[ 12 -15   9  -6  20 -11   9   2 -29   1  25   4  16  11   4 -35   1  -4
 -14  14  -4  15  15  38  -8  39  11  -6   1   3  14  12  36 -11  -5   0
  -4  -6   5 -11 -15 -38 -16 -10 -11  11  -7  -6  12   4   8  -1  21  21
  10   3 -29  11   1   1 -32  -5  31  16   6   7   9  -4  10  25  -3   6
   1 -12  10   3  20  12   2   9  11  -7 -13   4  38  -5  51  26   4  12
 -26 -13 -14  26   6  25   5 -37   8   1 -22   0  -1 -16   0  -6   5  13
  -1 -21  30   8  14 -11  11 -17  -6  14 -37  -8   3   4 -16  -5   1 -11
  15 -11  -2  -6 -10 -19 -14  -3   3 -16 -27  -1 -13   2 -16  -6  73   8
 -12  -3  11] | (33):<56>
[ 21  25  12  -3  30 -32  -9 -14  -7  24  -1   4  -3  16 -11  14  16  -3
   6 -15  24  -3  23  24 -24  17  -9   2  -7  -6 -21  29  28  -4 -10  -7
  -7   4   5   2  10 -10 -34  -9   4 -18 -43 -14  -3  -8  -4  94   6  -1
   6  -7  11   4  33  14  -9   2  17   5  13  11   6  15   8  18  -7  17
 -12 -31  22 -27  14   4   0  75   6   8 -44   2  -7  16   2  48 -29  54
  -5   2 -12 -15   4  -6   0 -22   5   7 -38   2  -5  -3  15  20   2   2
  22   7 -25  10  -6   2  11 -22 -94  -5 -11  58 -11  -2 -17  -4 -16   9
   3   9  25 -22  -3 -26  -3 -25  11  22 -50  25  -5   8  -7  -9   4  -4
 -12  -6   6] | (34):<66>
[ -2   9  -6   4  -8 -17  -6 -25   0   6 -15  -7   2   8   8  11   2   6
 -11 -16   1 -25  10  -2  14  21 -21   6   0  -7  18 -10  -7   9 -12 -25
  14   0  -6  27  29 -29  -6  12   6 -35 -22  -7   0   3 -20  33  -5   5
  -3  -5  29   4  -6   5  -6   2  -7  -4  -6  -4  -5  -7   2 -35   1  22
  -3  -4  -1 -25   8   1  14  33  -6   0 -24  -8  37 -10 -20  -9 -13   9
   5   6   4   1 -12   9   7  -7  -7  -2 -27  22  -2  -1   3  -1   4 -10
  29   2 -22   2 -55   3   1  -5 -58 -18  13   8  -3  -4   2  -2  -4   3
 -18  -6  30 -13  -1  27 -37   0  19 -20 -36  15  17  13  -8   9  -1  -7
  -3   2   1] | (27):<69>
[ 11   7 -14  -8  17   6 -13  -2  25  26   5 -51  -7  14 -15  19  12 -12
 -11 -11  20 -16  14  18 -22  25  19  -7   4  -9 -32  10  12  -8   6   5
 -11   2   6 -13 -49 -17 -27   6   4 -16 -21   4  -8   0   1   5  18  13
  -8 -11  -5   5  22  13 -13   7  46 -11  25  12   5  -1   5   8 -20  16
  -9  -1  -4 -21  17 -21  13  13  -3  -3   7 -19 -14  22  23  38   1  -4
   1   5 -17   6   3  15  -2 -30  -5  -1  -1 -15   2  -6  -1   5   9   3
  35   5 -24  19  -3   8  -5  -5 -63  27   6  19   3   6 -14   0   2  -8
   1  -3  15  -4  -3 -24   6 -10  12  30  -7   5 -34 -14   3  -6  10  -8
  -7  -1 -12] | (34):<68>
[ 10  14  -6 -60  30  -5  -3 -15  -7  13 -10 -11 -10  -8 -19   7  18   7
  30 -17  50 -13  22   9 -13   6   4  -1  -7 -11 -23  15  20 -10 -10   5
   6  -7 -14  -9 -24  15 -47 -17   5  25 -40   9 -11  -6   0  82  14  12
 -18  -6  13   4  42  15 -28  -4  20  19  32   2  20  19 -34  35  -1   8
  -6 -16   6 -12  -2 -11 -23  57  -4   3 -41 -14  -4   4  14   1 -16  23
  -2  -1  -6 -12   2  -8   5 -16  16 -10  -8   9   3  -6   7   5  -5  13
  32   7 -21  12   1   5   5  -2 -63   0  29  16  11  -3 -11  15  -7   1
   7   3  28 -11 -16 -17  -2   1  12  20 -14  28 -13   1  -6 -22 -12  -6
  -6  -8  10] | (34):<66>
[ 17  22   5  -4  48 -22  -2 -24 -47  22   2 -16  34   8 -13  12  13   2
  17  -5  18  -1  12  25 -10  13 -17  -1  -3 -21 -31  24  12 -14 -13  -9
   8  -8  -2  -3   8 -22 -45  -8  12 -13 -38  -1  -9 -46   8  94   9  12
  -8 -24  13   5  31  13 -20  -9  22  -1  30   6  13   8 -28  33   8  10
  -1 -27   4 -16  15   5 -12  84   0   6 -43   2  11  19   4  14 -25  24
   3  -9 -13 -17  -8 -15  -2 -15  21  38 -16  -6  -8 -20  19  10 -17  10
  44  11 -22  13  -2  -4  18 -11 -61   0  -6  24  -5   3  -7   0  14   5
   4   6  17 -14 -13 -30   4  15  14  25 -58  28 -21  11  -5 -11  -6  -8
 -21  -1  11] | (34):<66>
[ -3  -3 -16  -1 -15  -2   4 -22  20  -3   7   1   9  -1  15  -3 -11  -6
 -10  15 -10   3  -1  -7  12  -7 -12  -1   0   6  33 -23 -18   0  -1  10
 -15  12 -10  22  51 -67   9  25  -2 -90   2 -39   3   2  -4 -37 -18  19
   2  -7  59 -17 -18   6  -4 -18  18  -5  -8  -6   9   3   8 -93  12  17
 -13   4  12   1  -3  29  -5   3   1  -1  16  11  40  -3 -37   0  11 -21
  -1  -3  19  27  -1   0   0  -3  -7  16 -15  23  -4   3   1  -5  -4   6
  -8 -16  -5  -1  -3   1  -3   8 -79  -6  -1   8   7  -5  -6   2  -6  17
 -10 -10  18   3  12  19  -6 -24   6 -38 -34  -5  36  -1  -1   9   8   4
  23  16 -13] | (27):<55>
[ -5   3  -1   6  -2  -2   6 -28   2  -7   7  15   3  -6  26  -6 -24   2
  31   8   7 -15 -16  -5  34  -7  -9   0   5 -11  35 -21 -10  12   0   2
  -6   1  -3  25  48 -50   3  -1  -1 -53  -9  -6  -1  -5  43  -4 -16  17
   7  13  39   0 -23  -6  -8   6  -3  -3  -8 -21   3  15   8 -46  11   2
   5  21  -5  -1 -20   2  -9  15  24   0 -13  -8  59  -6 -40  -9  10   8
  -4 -11  20  13 -19   4  -6   1  -1 -15 -20  14  -2 -16   5  11   3  13
  19  -5   5   3 -14  -6   3  -5 -59 -39  20  14   9  -3  -3  15 -23   5
 -11  -8  11   8  -3   8  11  -5   7 -38 -34  -2  17  29   5  10 -13  -3
   4   1  -7] | (27):<69>
[ 18  16  17 -12  22   3  -6 -24   3  38   3 -12 -10   5 -21  16  17 -11
  -6  -4  18 -17   6   4 -29   4  -4   1  11  15 -34  49  12  -8  -8 -14
   3  -2 -24 -45 -20 -10 -31  -3  10 -13 -33  13  -4   3   0  94   8   9
  -4 -10  -3   5  16  18 -10  10  59 -28  11   9  -4   3 -30  24 -11  10
 -18 -18  11  -3  12   3  -9  45 -10 -19 -29  -4 -20   2  12  11 -12  32
 -13  -5  -7   5  16  -6   1 -25  16  -4   5 -12 -12 -17   1  13   6   5
  19  10  -8   7   9 -14  10  -2 -79  19 -18  11  -8   0 -26  -2   1   6
   0  -6  22 -31 -18 -17  -9  21   9  35 -14  18 -29   4 -10  -9   4  -1
 -18 -33  13] | (34):<66>
[ 22  11   4   2  36 -10  -4 -15 -10  16   3   8  -9   4  -3   8  22   1
   6  -7  20  -2   8 -10 -11  12  15  -8   4  -1 -22  12  20  10  -2  -3
  -4   3   5   0 -17  16 -36 -19   5  16 -32 -12  -8  11  -7  93  17   9
   2  -1  -7   7  33   9 -24  20  28  -5  31  10  11  -8 -16  40 -15   0
  -6 -20   6 -13  13  -9 -13  33  -7   5 -17   1  -8   7  33   3 -11  23
  -7 -20 -32  12  57  -4  -8  -8  17  -1  -9 -26  -7  13  -2   8   3  -4
  18  14  -2   8 -17   5  -6  -9 -59   2  -5   3   0   2   7   7   8   3
  13   7   1  -2  -9 -24 -18  18  10  40 -21  26 -32  29   0  -8   1   4
  -7 -15   8] | (34):<49>
[ -4   3  -6  24   3   5   9 -18  34  -3  -9  -7   1  -1  19   3 -11 -11
  21   5  -6 -20  -7   2  16  -8 -11  -6  -6 -21  12   0   2 -12  21  -2
  -6   2 -15   4  24 -36  -3  -7  14 -56 -13  -3   1   4  -9  -2  -5   2
   8  -1  25 -10  -7   1   0  -3   9   5  -9  -6  11   2   2 -34  10   2
   3  -7   4 -12   8   4  -5  22  15 -78  -2  -8  40  -5 -24  -5   1  15
  -3  -9  -3   6 -14  -7  -4  -1  -3  38   2  -2  -8  -3 -10  10 -42   7
   3  -7  19  -3  -7   6  13 -19 -58  -4  17  -8  14 -19 -35  11  12   0
  -7  -7  23 -14  35  -1 -11   9   4 -32  -9  11   3   3   5  -1 -23  -3
   5  -2   5] | (27):<55>
[ -2  -2   7   8  13  12  -6  10  -3 -11  10 -13  15  -6 -16 -25  17  -1
  -2  43  10  31  20  33  -5  22   8  -6 -76   7  31  -3  35 -23 -12  -6
 -13  -2  16   3  -4 -46 -28  -7  -2  20  -5   6 -10  -8   9 -68  -9  -5
   3  -5 -29   6  22  13 -18 -12  19   3 -12 -23   8  -2  -7 -13 -23  -6
  -2  -6 -12  13  17  62   5   6  15  -1 -13  16  44  -1  36  31  -8  12
 -15 -21  -6  14   7  12  -2 -32   7  42  17  -5  -3  17  -6   7  13  22
 -14 -22   9  22   0  -2  21  -4 -35   8   1 -94   7  17 -27  11  -7   4
  12  -5   9  -6  -1 -30  -4 -15  28 -30 -25   7  -8  -2 -10   9  54   2
   3  -4  17] | (33):<53>
[ -1 -17  -2   7  20  -1   2   0  -5  11   4  58  -7  -4   0 -20  -8  -5
 -14  27   3  -8 -20  19  10  56   8  10  -8   1  25  19  19 -19  -5  -6
  -1   4   1  -6 -20 -58 -11 -22 -11  13  -9 -10 -10 -17   3  10   1  -5
 -17  -6 -11   0  10  -3 -13   5  14   5  -9 -50  -5  -1   1   8   1 -40
  -2  -9   1   3  19  23 -41  -2   0  -4  -5  14  18 -17  45  25   2   2
 -19 -21  20  39  12  16  -2 -18 -31  50  16 -20 -16  -5   5  -9 -20   5
  -3 -10  -4  21  -4   4   2 -12 -38 -16  -6  11   1  32 -16 -11  12   8
   3 -14  16 -17 -11  -8  -7  -5  21 -32 -29   4   9   8 -17  23  53  -5
  -3 -20  11] | (33):<56>
